Moves between nodes:
state | § ! * ~ $
s13 | s897 s865 s434 s762 s435
s549 | s455 s147 s520 s430 s191
s897 | s884 s712 s13 s878 s53
s191 | s642 s84 s730 s219 s34
s415 | s430 s851 s216 s397 s904
s750 | s1 s128 s773 s55 s762
s30 | s397 s446 s495 s316 s367
s314 | s773 s762 s672 s649 s56
s629 | s434 s435 s7 s56 s884
s34 | s55 s314 s649 s455 s639
s128 | s669 s897 s878 s773 s434
s434 | s13 s53 s629 s804 s312
s639 | s672 s56 s565 s642 s750
s963 | s198 s176 s466 s712 s30
s544 | s904 s455 s447 s367 s520
s712 | s369 s466 s865 s13 s316
s565 | s639 s1 s84 s191 s773
s647 | s698 s198 s369 s884 s466
s773 | s750 s878 s314 s34 s804
s147 | s649 s639 s642 s520 s84
s649 | s34 s672 s147 s549 s565
s520 | s549 s642 s851 s415 s730
s369 | s647 s963 s712 s897 s390
s219 | s851 s730 s904 s446 s455
s312 | s435 s647 s884 s669 s712
s495 | s30 s569 s61 s698 s853
s1 | s56 s669 s750 s84 s878
s84 | s565 s750 s55 s730 s314
s56 | s804 s7 s1 s565 s128
s569 | s446 s544 s367 s61 s430
s669 | s7 s884 s128 s750 s13
s455 | s734 s649 s549 s447 s642
s734 | s730 s34 s455 s544 s147
s390 | s466 s30 s316 s53 s61
s851 | s520 s191 s219 s216 s734
s762 | s878 s434 s804 s672 s7
s367 | s569 s447 s853 s198 s415
s884 | s312 s369 s897 s128 s865
s316 | s390 s495 s698 s435 s198
s904 | s219 s734 s544 s569 s549
s447 | s544 s549 s430 s853 s851
s446 | s216 s904 s569 s495 s447
s804 | s762 s629 s56 s639 s669
s853 | s367 s430 s176 s963 s216
s397 | s176 s216 s30 s390 s569
s61 | s495 s367 s198 s647 s176
s865 | s712 s390 s53 s434 s698
s730 | s191 s55 s734 s904 s649
s176 | s853 s415 s397 s466 s446
s216 | s415 s219 s446 s30 s544
s466 | s963 s397 s390 s865 s495
s7 | s629 s312 s669 s1 s897
s430 | s447 s520 s415 s176 s219
s53 | s865 s316 s435 s629 s647
s698 | s316 s61 s647 s312 s963
s435 | s53 s698 s312 s7 s369
s878 | s128 s13 s762 s314 s629
s55 | s84 s773 s34 s734 s672
s642 | s147 s565 s191 s851 s55
s672 | s314 s804 s639 s147 s1
s198 | s61 s853 s963 s369 s397

The rows follow the links: the fewer symbols apart two nodes are, the more alike their rows tend to be.

Each row is also shifted at random along 7 hidden directions that mean nothing.

Some nodes, each with a row of numbers:
s53 [  59    0   11  -35    5   -9    9   19   39  -23    6   59   14   13  -35  -16   -9   13  104   32  -17   29   34  -27  -61]
s865 [  44  -15   24  -17  -57   13   17   38   39    8  -46   46   34    7  -23  -37  -14   15   78   27   -4   46    1    4  -56]
s904 [ -22   19   15   28   31   -4  -25   41  -27   -3  -10  -45   28  -14    2  -23   15    8   -7  -34    4   28  -39   53   53]
s629 [  28  -49   -8  -33   13   16   20   -6   19   26  -17   25   70   -6  -29    9  -21   -1   64   27   52   27    4   41  -12]
s734 [ -62   31    4   31   38  -57  -32   -2  -46  -11   -5  -24   33   -6    7   30   -4  -11  -17  -38   18   53  -13   38   46]
s147 [ -62   52   -5   62  -58  -67  -31  -13  -52   -3  -81   31   16   -7   14    1    0  -41   -2  -24   24   69   18   -5  -10]
s198 [  -1    4   21  -23   46   29    8   15   44  -37   51    3   72  -30   15   -4  -20   25   -1   10  -16   24    7  -54  -13]
s446 [   2  -35    5    9  -19   81   20   16   -6    0   20  -72   16  -19   31  -37   36   18  -11  -15  -13  -62  -60   10   25]
s647 [  15  -39   22  -24   39   73   42   12   49   21   -1  -27    5   12   37   -6   -4   25  -10   19  -18  -49  -26    9   -6]
s434 [   8  -45    5  -33   65  -18   25   -9    0    3   12   17    0   20  -20   32  -33    8   40   26   44   56    3   56   21]
s447 [   2   42    6   36   53   11  -27   39  -11  -35   -8  -11   23  -41    5  -47   25    0    3  -12    6   32   -8   -5   29]
s750 [  24   52  -40   19   93    4  -11  -32   13   -7  -19   57  -14  -33   13   25   25  -42  -53   41   25  -35   74  -51  -15]
s216 [   6   17   10    8  -81   25    0   19   -8  -35   55  -26   41  -18   16    2   29   13  -31  -17  -46  -30  -22  -38  -22]
s884 [  30   -9    5  -22  118    5   14  -13   24  -27  -18   44  -18    5    2   -6   -8   -5   88   43   23   34   38  -15  -16]
s55 [  -8   12  -20    9   19  -48   -2  -22  -64  -33   77   -6   -8    1  -10   94   16  -13  -72    2   19    8    8   39   35]
s549 [  -6   27  -28   -2   46    2  -33  -18  -10   -4   53  -39   29  -12   -5    7   34   -5    7  -31  -27  -84    6  -33   13]
s314 [  16   35  -22    3   -3  -67  -20  -19  -24    2   -1   35  -85   39  -30   37   10  -24   -8    3   -8  -12   43    3  -10]
s435 [  15  -30   25  -12  -72    0   36   13   16   10  -32   30  -17   25   -1    4  -23   13    9   28   -1   40   -9   22  -34]
s878 [ -27  -14   -3    1  -13    1   26  -26    5   38  -18   18   39   -4   24   73  -27  -15 -100   25   34    9   10   30   -2]
s698 [   2    4   39  -11  -19    0   12   39   46    8  -44   20   18   19    4  -27  -29   23   43    7  -26   48   -3   -4  -33]
s128 [  -3  -22   -6  -10   15  -38    1  -13    1   34  -40   36  -64   15  -29   -3  -41  -14   -9   15   48   52   16   42   24]

Complete each set of four: the symbols that take the first to the second take the third to the fourth, perhaps in another order.
Answer with the node's name.
[  12   51  -49   25   23   22  -53  -15    8   -6  -10   18   67  -65  -13  -57   39  -32   33  -14    7  -57   38  -85  -21]
to [   4    0   -5   18    8   40   -3   -5   -4  -35   11  -15 -124  -21   21  -86   15    5  -19   -2  -14  -22   -9  -64   24]
as [  -1   21  -26   28    2  -39  -24  -24  -42   10  -52   16  -62   21  -15  -13   27  -34   48   -8   19   -8   20   15    0]
to s219

[  54  -18   14  -36  -84   29   20   22   55   17   -6   29   35   21  -21  -23   -1   22   67   20  -40  -30    5  -29  -79]
to [  -1  -33   28  -27   87   39   29   13   42   13   -5  -34  -67   35   25  -19  -16   30   12   10  -24  -25  -21   12   23]
as [  -2  -11   -9  -13  -40  -16    8  -20   14   49  -28   23   46   19   -9   46  -18  -13  -16    8   10  -18   18   22  -33]
to s669

[  11  -72   -8  -37   29    7   19  -18    7   61  -25  -13  -19   31  -31    4  -26    4   45   10   43  -13  -19   79   29]
to [  17   -3    3  -20   24  -35   10  -23   15  -14  -20   61  -75   30  -14   -7  -26   -8   61   31    4   41   44  -32  -35]
as [ -30   35  -17   33  -61  -50  -26  -18  -45   -6  -24   17   56   -6   -6   33   17  -31   13  -18   15   25   16    1  -24]
to s639

[ -20   -5   29  -29   15    0   14    5   30  -28   59  -17    7   12   20   15  -31   31  -13   -7  -44   10   -7  -36   -6]
to [ -42  -21   24   -9  -63   50   30  -17   20   -9   38  -48   43    5   57   19   -6   27  -41  -14  -56  -51  -30  -52  -28]
as [ -19  -29   10  -47   13  -36   27  -36    7   14   40   -1   62   55    4  108  -28   10   24    9  -15   -9   13   23  -32]
to s13

[ -10   42   13   22  -27    7   -8    9    0  -63   27    9   17  -26   28  -18   16    2   -2   -6  -38   19    9  -79  -31]
to [   6    5  -30   -4   35  -15  -42   -5  -24    7   37  -36  -23   -8  -40  -32   18   -6   27  -36    5  -41   -8    8   49]
as [ -33   47  -32   68   -3    8  -29  -23  -28   -9  -68   36   39  -78   24  -32   20  -51  -45    4   59   26   31  -45    0]
to s1

[ -29    1   32    5  -72  -19   -1   18  -13  -30   13  -20   -9   16   11  -21  -11   23   31  -29  -40   40  -30  -19  -11]
to [ -14   21   -4   31  -30   20  -16   19  -16    4    2  -40  -26  -21   12  -29   24    2  -67  -27  -14  -30  -28    0   36]
as [ -38   12   37   18   13    3   -1   30    1  -46  -13    2   63  -36   27  -26  -27   16   14   -6   10  103  -19  -15    8]
to s447

[ -21  -24   17   10   35   55   13   11    1  -21    1  -39    1  -30   35  -48   -3   16    1   -5   10   20  -39   -6   38]
to [ -49    7   39   19   47   13    9    8  -16  -34   -8  -60   29   18   57    5   13   18   44  -25  -31   12  -39    6   11]
as [ -36   54  -12   29   80   -7  -31  -20  -15  -19   13  -35  -60   -4   34   -7   27  -14  -49  -25  -29  -52   14  -48   34]
to s455

[  28  -17   31  -28  -25  -10   23   34   26   -6    9   26  -29   26  -18    1  -28   24   13   20  -16   49   -3   18  -18]
to [  -6  -42   15  -20  -10   20    6    9    5   -2   26  -40  -83    9  -10  -64  -22   30   19  -19  -16    2  -39   -5   38]
as [ -47   21   51  -29   63  -49   12   -7   33  -16    8  -16  -65   93   43   41  -35   30   44  -16  -89    6   10  -26  -25]
to s367

[   2  -43   -3  -10   98   56   48  -31   18   -3   -4   11   28  -26   43   35   -9   -8  -37   52   54    3   10   13   12]
to [  11    8  -10    5  -81  -37   -8    7  -25   36  -29    7   88   32  -25   56   23  -15   45  -11   -1  -14    0   58  -42]
as [ -16   15    0   13  -15  -35  -39   34  -33    0   18  -32   23  -13  -33  -10   -1    5  -17  -41    8   37  -29   48   53]
to s397

[  38   -2   -6   15  -59   37  -16   39  -14  -11   29  -24  -44  -40  -28  -75   25   10  -41  -15   -3  -18  -36    1   36]
to [   9   -3  -44   10   43    3  -23  -28  -41   -5   30  -15   -2  -33  -20   -1   31  -24   -1   -7   41  -35    4    7   39]
as [  35  -50   11  -50  -12   56   25   19   48   17   59  -32   -1    5  -12  -18  -14   40  -12    3  -33  -51  -29   -5    2]
to s216

[ -23  -14   51  -32   40    8   46   13   31   -7   31  -34   42   51   47   78  -23   40  -12    5  -50    6  -22   29  -15]
to [  42  -13   24  -15  -91  -17   16   37   25    0  -23   54  -62   17  -35  -38  -32   15   13   23   -8   64    2    2  -32]
as [  -9  -48   20  -22  -20   -1   48  -27    5   20   -4  -11 -116   70   29   31  -21   15  -16   19  -28  -28  -13   20  -10]
to s13

[  23   -3  -34   29  -89  -10  -19   -8  -36   38  -66   18  -38    1  -34  -38   28  -33   28   -7   32  -23   -1   27   -6]
to [   0   -2  -19  -22   14  -17    6  -43   19   19    3   36  -16   13   -1   44  -19  -18  -27   24    7  -22   45  -26  -24]
as [  36   -3  -44  -10  -61  -21  -54    0  -25   16   30   -2   -2  -19  -79  -55   21  -14   58  -37   12  -37    1   -6   13]
to s773

[ -10   44    7    2   22  -59  -37   33  -31  -43   80  -21   -2    1  -31   26    2   13  -32  -35  -26   34   -5   14   44]
to [  17   14    9    7  -13  -44  -40   69  -37  -21   46  -21  -24  -19  -63  -35   -4   16  -20  -33   18   80  -38   69   78]
as [  -1    4  -27   22   43  -10   -3  -29  -41   10  -10   -8  -44   11   10   35   32  -26  -21    5   22  -40   10   31   24]
to s84

[ -66   -4   57  -11   45  -54    6   16   -6  -33   17  -34  -44   48   23   14  -51   34   28  -30  -31   93  -30   22   36]
to [ -50   26  -17   38   -3  -20  -29  -25  -36    5  -21  -14   -5  -18   17    0    9  -26  -43  -27   15   -5    3   -8   24]
as [ -12   24   11   -9   16   -4  -10  -10   37  -31   10   22  -80   -2   13  -60  -23   11   18   -2  -43    9   29 -104  -20]
to s734

[ -19   29   -8    7   12  -33   -2  -25   -3   31  -37   15   36   43   18   77   13  -20    6    0  -16  -37   29   14  -39]
to [  14  -30    2  -28   13   44   57  -23   19  -32   73   27   95  -35   33  102  -12    5  -93   58   23    5   18   -9  -27]
as [  15  -12   19  -13   25   33   27    8   46   10  -36    8  -47   24   24  -32  -11   15   26   20  -24  -20    5  -16  -24]
to s176

[  54  -11   13  -27    1   28   16   35   44  -22   37   35  -27  -24  -23  -28  -22   22  -38   37    2   36    8  -16   -2]
to [ -21  -29   22    1  -44   58   19    8   42   28  -40  -24    1  -10   36  -64  -22   18  -10   -5  -19  -22  -31  -30  -11]
as [  37  -10  -30    6  -30   23    3    7    6   46  -36   34   44  -34  -28    6    7  -24  -51   27   55   -9   12   40    0]
to s669

[  44   -7    4  -11  -80   12  -23   49   -7   -8   36  -33   38   -4  -47  -50   31   24   79  -32  -34  -20  -42   13   -6]
to [ -61   78   13   28  -41  -75  -46    3  -20  -15  -13   -7   59   25   15   32    3   -9   16  -50  -54   18   15  -33  -33]
as [  16   24  -42   15  -21  -37  -28  -31  -45  -18   29   26  -60  -15  -32    7   26  -30  -23   -1   16  -17   35  -24    8]
to s773

